Below is a small trained network, with its code and all its weights. Each question gives an input and a target symbol and asks what happens when units are switched off, that is, made to give their printed mean instead of their output.

import numpy as np


def w(rows, s, z=0):
    codes = np.array(rows[::2]) - 128.0
    scale = np.full(codes.shape[1], s)
    scale[-1] = z or s
    return codes * scale


def f(y):
    return y / 2 * (1 + np.tanh(0.7978845608 * (y + 0.044715 * y**3)))


def softmax(a):
    e = np.exp(a - a.max(-1, keepdims=True))
    return e / e.sum(-1, keepdims=True)


def log_softmax(a):
    a = a - a.max(-1, keepdims=True)
    return a - np.log(np.exp(a).sum(-1, keepdims=True))


def net(x, mask):
    ids = ['αβδεθμξπτω'.index(c) for c in x.split()]
    T = len(ids)
    res = E[ids] + P[:T]
    u = 0
    for l in range(2):
        r = res
        for j in range(2):
            rows = slice(2 * j, 2 * j + 2)
            q, k, v = (r @ M[l][rows].T for M in (Q, K, V))
            z = softmax(np.where(np.tri(T) > 0, q @ k.T / 2**0.5, -1e9)) @ v
            o = O[l][rows]
            res = res + np.where(mask[u + j], z, o[:, -1]) @ o[:, :-1]
        u += 2
        y = f(res @ A[l][:, :-1].T + A[l][:, -1])
        res = res + np.where(mask[u : u + 8], y, B[l][:, -1]) @ B[l][:, :-1]
        u += 8
    return log_softmax(res[-1] @ U[:, :-1].T + U[:, -1])


Q, K, V, O, A, B = {}, {}, {}, {}, {}, {}
E = w([
[153,231,121,9],'α',
[213,163,138,78],'β',
[134,118,136,143],'δ',
[162,188,137,83],'ε',
[192,84,141,148],'θ',
[129,75,123,150],'μ',
[80,111,146,170],'ξ',
[32,127,154,206],'π',
[168,66,146,161],'τ',
[105,75,138,181],'ω',
],0.015)
P = w([
[147,133,118,96],'0',
[132,158,89,161],'1',
[113,140,171,90],'2',
[154,100,110,110],'3',
[151,162,108,205],'4',
[92,122,200,73],'5',
[155,75,104,119],'6',
[162,170,126,244],'7',
[64,98,232,59],'8',
[152,40,97,128],'9',
[171,153,165,251],'10',
],0.015)
Q[0] = w([
[169,61,152,126],'0.h0',
[189,176,128,118],'0.h0',
[123,158,96,65],'0.h1',
[174,5,157,158],'0.h1',
],0.025)
K[0] = w([
[141,90,96,90],'0.h0',
[140,122,181,109],'0.h0',
[116,127,60,97],'0.h1',
[113,103,251,95],'0.h1',
],0.032)
V[0] = w([
[171,155,3,171],'0.h0',
[100,122,155,93],'0.h0',
[113,87,181,131],'0.h1',
[203,155,230,166],'0.h1',
],0.0038)
O[0] = w([
[5,115,20,172,121],'0.h0',
[102,100,148,95,112],'0.h0',
[89,200,141,151,249],'0.h1',
[75,107,35,145,238],'0.h1',
],0.0024,0.0016)
A[0] = w([
[109,36,122,213,128],'0.n0',
[94,76,254,33,205],'0.n1',
[126,180,1,121,26],'0.n2',
[133,122,25,175,153],'0.n3',
[118,237,166,101,8],'0.n4',
[144,174,134,185,253],'0.n5',
[116,132,106,228,103],'0.n6',
[165,106,107,11,129],'0.n7',
],0.0095,0.0047)
B[0] = w([
[164,123,173,104,254],'0.n0',
[144,163,160,250,244],'0.n1',
[168,152,164,154,120],'0.n2',
[132,180,146,120,176],'0.n3',
[177,107,158,112,134],'0.n4',
[156,151,99,75,226],'0.n5',
[144,144,160,70,199],'0.n6',
[77,89,83,151,165],'0.n7',
],0.02,0.0066)
Q[1] = w([
[154,205,160,153],'1.h0',
[5,176,114,193],'1.h0',
[93,141,170,181],'1.h1',
[235,193,135,127],'1.h1',
],0.021)
K[1] = w([
[193,235,124,146],'1.h0',
[232,173,99,25],'1.h0',
[186,166,81,86],'1.h1',
[173,76,249,102],'1.h1',
],0.017)
V[1] = w([
[150,95,104,111],'1.h0',
[113,116,113,181],'1.h0',
[197,65,224,133],'1.h1',
[249,130,6,181],'1.h1',
],0.018)
O[1] = w([
[193,115,150,107,63],'1.h0',
[80,79,152,147,180],'1.h0',
[227,137,118,102,252],'1.h1',
[166,2,187,129,139],'1.h1',
],0.015,0.025)
A[1] = w([
[127,85,82,17,182],'1.n0',
[121,61,20,152,144],'1.n1',
[123,104,87,6,33],'1.n2',
[110,91,152,161,200],'1.n3',
[128,158,157,196,162],'1.n4',
[101,84,144,161,16],'1.n5',
[102,121,103,75,254],'1.n6',
[109,123,133,237,188],'1.n7',
],0.014,0.009)
B[1] = w([
[94,123,185,121,226],'1.n0',
[161,140,133,104,170],'1.n1',
[167,127,4,168,177],'1.n2',
[114,181,82,221,228],'1.n3',
[97,82,88,109,233],'1.n4',
[130,92,72,20,185],'1.n5',
[70,107,145,109,168],'1.n6',
[123,156,179,108,247],'1.n7',
],0.028,0.015)
U = w([
[166,106,86,180,84],'α',
[137,36,73,87,94],'β',
[123,145,161,159,171],'δ',
[125,70,100,127,131],'ε',
[204,117,145,187,151],'θ',
[180,119,208,58,254],'μ',
[101,90,161,52,175],'ξ',
[139,175,98,110,44],'π',
[217,1,97,98,58],'τ',
[239,176,69,121,104],'ω',
],0.0075,0.0076)

Each question gives the input, a string of symbols that net reads in full, and the target symbol t.
The units are the heads (2 rows each of Q, K, V and O) and the neurons (one row each of A and B). Each row of codes is followed by its name. A weight is (code - 128) times the scale printed after its matrix; where a second scale follows, it is the last column's (O, A, B and U).
mask holds one flag per unit, layer by layer, with each layer's heads first. A switched-off unit (its flag False) gives its mean, the last column of its rows in O or B, instead of its output. The means were averaged over made-up inputs and are rounded, as every weight is.
A unit's drop is (log p(t) with every unit on - log p(t) with that unit switched off) / (log p(t) with every unit on - log p(t) with every unit switched off).
The circuit of an input: a set's keep is (log p(t) with only the set's units on - log p(t) with every unit switched off) / (log p(t) with every unit on - log p(t) with every unit switched off). Starting from the 12 units with the biggest drops (on a tie, the unit counted first), units are removed one at a time, each time the one whose removal leaves the highest keep (on an exact tie, the one counted first), for as long as the keep stays at least 0.8.
units of the circuit, in order: the units of the circuit, biggest drop first
unit that matters most: the unit with the biggest drop
top k neurons: the k neurons with the biggest drops, biggest first
k most important neurons of layer l: the k neurons of layer l with the biggest drops, biggest first
heads that matter: for each layer, one digit per head in row order, 1 if its drop is at least 0.15 and else 0, layers parted by /
input θ β ω β θ π ω ε β θ α, target μ: units of the circuit, in order : 0.n1, 1.n0
input τ ω τ α ω ω ξ δ τ, target δ: heads that matter : 00 / 11
input ω ε μ δ ω ω ω δ δ, target δ: units of the circuit, in order : 0.n1, 1.n7, 1.n3
input ε μ θ τ δ ω, target δ: units of the circuit, in order : 1.n7, 0.n1, 1.n3
input θ ω τ, target ω: unit that matters most : 1.h0
input ε α τ τ ω ξ α ξ, target ξ: units of the circuit, in order : 1.h0, 0.n1, 0.n6
input ω β ε ξ α δ, target α: units of the circuit, in order : 1.n3, 1.h1, 0.n1
input β τ τ ε ω τ β π μ ε ω, target ω: units of the circuit, in order : 1.h1, 0.n6
input τ ξ π α ξ τ δ ξ θ ω π, target ω: units of the circuit, in order : 1.h1, 0.n0
input π ω ω τ μ π α ε, target π: top 2 neurons : 0.n1, 0.n5
input τ β θ ω π α, target π: heads that matter : 00 / 11
input ω θ ξ θ ω τ μ τ, target τ: units of the circuit, in order : 1.h1, 0.n5, 0.n6, 0.n0
input δ α ξ ω τ ξ β, target β: top 4 neurons : 1.n5, 0.n0, 0.n7, 0.n6
input ω ω μ ε ω β, target ω: 3 most important neurons of layer 0 : 0.n0, 0.n6, 0.n1
input θ μ δ π τ ω π τ, target ω: 2 most important neurons of layer 0 : 0.n1, 0.n7
input ξ ω ξ δ δ β μ θ ξ, target θ: unit that matters most : 1.h1
input π ω π, target ω: heads that matter : 00 / 10
input α ε π β ω ω ω, target μ: units of the circuit, in order : 1.n4, 1.n2
input α θ β, target θ: top 2 neurons : 0.n1, 1.n3
input ω τ α ω π ω ξ ω, target ω: most important neuron of layer 0 : 0.n7
input ω ξ ξ τ δ, target τ: top 2 neurons : 0.n0, 1.n2
input ε τ α β τ ω τ ε μ, target ε: top 2 neurons : 1.n3, 1.n5
input α α ε, target α: 2 most important neurons of layer 0 : 0.n4, 0.n7
input β ω β μ π τ, target π: 3 most important neurons of layer 1 : 1.n4, 1.n7, 1.n0
input β τ ε, target τ: 2 most important neurons of layer 1 : 1.n3, 1.n7
input α μ ξ ε μ α μ μ, target μ: 4 most important neurons of layer 1 : 1.n3, 1.n4, 1.n0, 1.n5
input α ω θ τ δ μ, target δ: units of the circuit, in order : 1.n7, 0.n1, 1.n3
input θ β β τ π, target τ: top 3 neurons : 0.n5, 0.n1, 1.n2
input ε δ α ξ θ τ π δ ε, target δ: 4 most important neurons of layer 0 : 0.n1, 0.n5, 0.n6, 0.n4
input τ ω ε θ μ β μ ω μ β, target β: top 2 neurons : 1.n5, 0.n5
